Below are the code and all the weights of a small trained network. Each question names an input and a class and asks about switching units off, where a switched-off unit gives its printed mean instead of its output.

import numpy as np


def w(rows, s, z=0):
    codes = np.array(rows[::2]) - 128.0
    scale = np.full(codes.shape[1], s)
    scale[-1] = z or s
    return codes * scale


def f(y):
    return np.maximum(y, 0)


def log_softmax(a):
    a = a - a.max(-1, keepdims=True)
    return a - np.log(np.exp(a).sum(-1, keepdims=True))


def net(x, mask):
    res = np.array(x, float).reshape(1, 8) / 4 @ E
    y = f(res @ A[0][:, :-1].T + A[0][:, -1])
    res = res + np.where(mask, y, B[0][:, -1]) @ B[0][:, :-1]
    return log_softmax(res[-1] @ U[:, :-1].T + U[:, -1])


A, B = {}, {}
E = w([
[136,159,194,194,99,126,133,123,108,73,181,42],'x0',
[101,227,209,97,110,126,185,123,80,72,120,194],'x1',
[57,85,103,17,144,123,78,173,59,121,182,121],'x2',
[192,59,124,89,117,128,149,127,135,188,125,73],'x3',
[115,239,74,131,153,126,87,147,117,215,129,146],'x4',
[67,106,137,121,127,127,29,160,105,57,175,88],'x5',
[142,150,100,123,159,122,87,119,42,255,176,222],'x6',
[158,194,84,88,129,132,27,179,206,169,69,14],'x7',
],0.0064)
A[0] = w([
[119,163,150,108,133,127,193,122,58,126,156,208,58],'n1',
[128,154,183,89,118,129,185,128,90,54,142,118,33],'n2',
[85,145,81,129,135,112,156,128,115,157,146,157,65],'n3',
[94,98,80,148,125,135,119,128,124,184,145,195,57],'n4',
[108,143,84,26,128,128,27,154,113,219,133,104,2],'n5',
[130,148,139,137,121,130,119,122,137,119,125,134,107],'n6',
[164,159,165,118,118,131,99,127,138,145,113,140,72],'n7',
[160,63,131,145,126,126,145,119,179,115,81,133,54],'n8',
[115,228,128,134,114,139,150,136,131,149,138,116,59],'n9',
[119,112,112,111,129,126,163,131,164,106,94,91,53],'n10',
[137,103,149,140,128,134,134,118,114,142,124,205,77],'n11',
[102,128,149,136,137,118,104,136,117,41,145,105,60],'n12',
[110,113,105,108,128,134,179,137,187,94,101,76,47],'n13',
[137,182,133,143,114,148,111,127,149,145,102,151,44],'n14',
[128,211,119,148,147,119,119,127,131,137,102,138,103],'n15',
[133,108,143,141,123,124,133,122,113,141,121,206,80],'n16',
[131,207,116,149,128,121,123,129,152,140,123,144,100],'n17',
[140,197,117,149,127,115,123,123,134,143,109,136,85],'n18',
[111,125,137,128,116,126,111,135,125,68,148,118,61],'n19',
[84,121,134,131,118,135,80,136,129,8,143,89,65],'n20',
[150,89,134,185,122,131,116,124,102,208,181,44,27],'n21',
[144,77,125,162,134,120,137,124,141,148,128,104,97],'n22',
],0.016,0.005)
B[0] = w([
[109,132,175,69,68,126,155,131,59,132,153,157,224],'n1',
[72,124,176,153,63,128,99,132,158,119,118,120,202],'n2',
[137,114,110,96,148,132,151,128,86,102,145,121,165],'n3',
[175,143,92,106,184,125,142,128,96,127,138,141,183],'n4',
[73,126,113,90,130,128,4,125,150,151,113,135,252],'n5',
[101,107,124,129,130,129,138,128,132,142,122,120,143],'n6',
[117,120,107,130,132,121,143,127,151,122,128,107,151],'n7',
[168,110,126,120,115,130,114,129,202,122,115,154,174],'n8',
[119,138,114,132,149,130,184,133,143,163,113,111,181],'n9',
[138,110,133,72,119,129,144,131,124,113,142,86,165],'n10',
[140,123,127,139,145,127,120,139,140,147,125,213,177],'n11',
[112,118,119,173,163,131,142,133,123,78,118,144,194],'n12',
[159,134,119,48,103,125,149,126,118,98,145,70,181],'n13',
[109,145,137,136,140,130,153,128,155,146,125,109,163],'n14',
[102,145,127,129,146,132,171,114,149,165,120,109,184],'n15',
[143,128,124,133,137,132,122,122,135,144,127,208,176],'n16',
[100,132,129,136,149,118,174,133,150,159,116,107,180],'n17',
[99,129,127,141,150,132,167,138,161,150,129,109,174],'n18',
[142,164,122,158,133,130,126,123,123,88,115,141,171],'n19',
[117,138,103,180,170,126,130,121,111,44,127,134,225],'n20',
[165,126,148,187,101,129,111,129,74,191,136,68,177],'n21',
[173,127,137,155,119,126,116,128,147,142,125,119,161],'n22',
],0.028,0.016)
U = w([
[110,118,125,207,143,122,127,109,126,27,115,107,171],'0',
[78,123,80,72,153,114,2,128,152,179,100,102,131],'1',
[206,72,121,134,149,125,136,105,200,169,108,216,115],'2',
[132,140,115,63,174,123,150,133,47,187,175,211,41],'3',
[191,72,132,64,74,111,139,121,192,84,124,50,161],'4',
[67,185,124,125,171,118,207,129,196,211,87,73,252],'5',
[57,133,228,110,38,123,163,135,103,125,139,181,55],'6',
[215,86,143,206,97,118,95,115,123,211,138,53,56],'7',
],0.0055,0.0018)

Each question gives the input, the list of numbers given to net, and the class t.
The units are the neurons (one row each of A and B). Each row of codes is followed by its name. A weight is (code - 128) times the scale printed after its matrix; where a second scale follows, it is the last column's (A, B and U).
mask holds one flag per neuron, in row order. A switched-off neuron (its flag False) gives its mean, the last column of its row in B, instead of its output. The means were averaged over made-up inputs and are rounded, as every weight is.
A unit's drop is (log p(t) with every unit on - log p(t) with that unit switched off) / (log p(t) with every unit on - log p(t) with every unit switched off).
The circuit of an input: a set's keep is (log p(t) with only the set's units on - log p(t) with every unit switched off) / (log p(t) with every unit on - log p(t) with every unit switched off). Starting from the 12 units with the biggest drops (on a tie, the unit counted first), units are removed one at a time, each time the one whose removal leaves the highest keep (on an exact tie, the one counted first), for as long as the keep stays at least 0.8.
circuit, biggest first: the units of the circuit, biggest drop first
unit that matters most: the unit with the biggest drop
k most important neurons: the k neurons with the biggest drops, biggest first
drop when u is switched off: that unit's drop, to one decimal
input [1,1,-2,-7,-7,-5,-6,5], class 4: unit that matters most	n13
input [3,-5,-8,2,3,6,-7,5], class 4: 2 most important neurons	n13, n10
input [-8,2,8,2,-5,7,-2,-6], class 0: 2 most important neurons	n20, n12
input [3,-3,-4,2,8,-5,-2,-8], class 3: 2 most important neurons	n2, n1
input [1,3,6,-2,7,-7,-2,7], class 5: 3 most important neurons	n9, n15, n17
input [-8,5,6,-8,8,2,5,0], class 3: 2 most important neurons	n1, n4
input [7,-3,-3,2,-5,-8,-2,-5], class 4: circuit, biggest first	n8, n13
input [0,7,3,-6,0,1,-2,7], class 5: 3 most important neurons	n9, n15, n17
input [-4,0,-1,6,-3,-4,0,-8], class 2: 4 most important neurons	n8, n11, n22, n16
input [-1,-6,1,-4,-4,7,7,-3], class 3: 2 most important neurons	n4, n2
input [-6,-7,7,0,-4,0,0,-7], class 3: 3 most important neurons	n4, n2, n3
input [3,5,7,8,-1,-3,-4,5], class 4: 4 most important neurons	n13, n10, n11, n16
input [-6,-3,3,-4,4,1,-6,-5], class 3: 2 most important neurons	n2, n5
input [5,-2,8,3,2,7,5,-8], class 3: most important neuron	n4
input [-3,-3,6,-8,-5,8,4,1], class 0: 3 most important neurons	n20, n12, n19
input [5,-7,-5,-2,0,8,1,6], class 7: drop when n19 is switched off	0.0
input [4,7,2,2,2,2,-7,-3], class 0: drop when n20 is switched off	0.9
input [-5,7,7,-7,8,1,1,0], class 3: drop when n1 is switched off	3.6
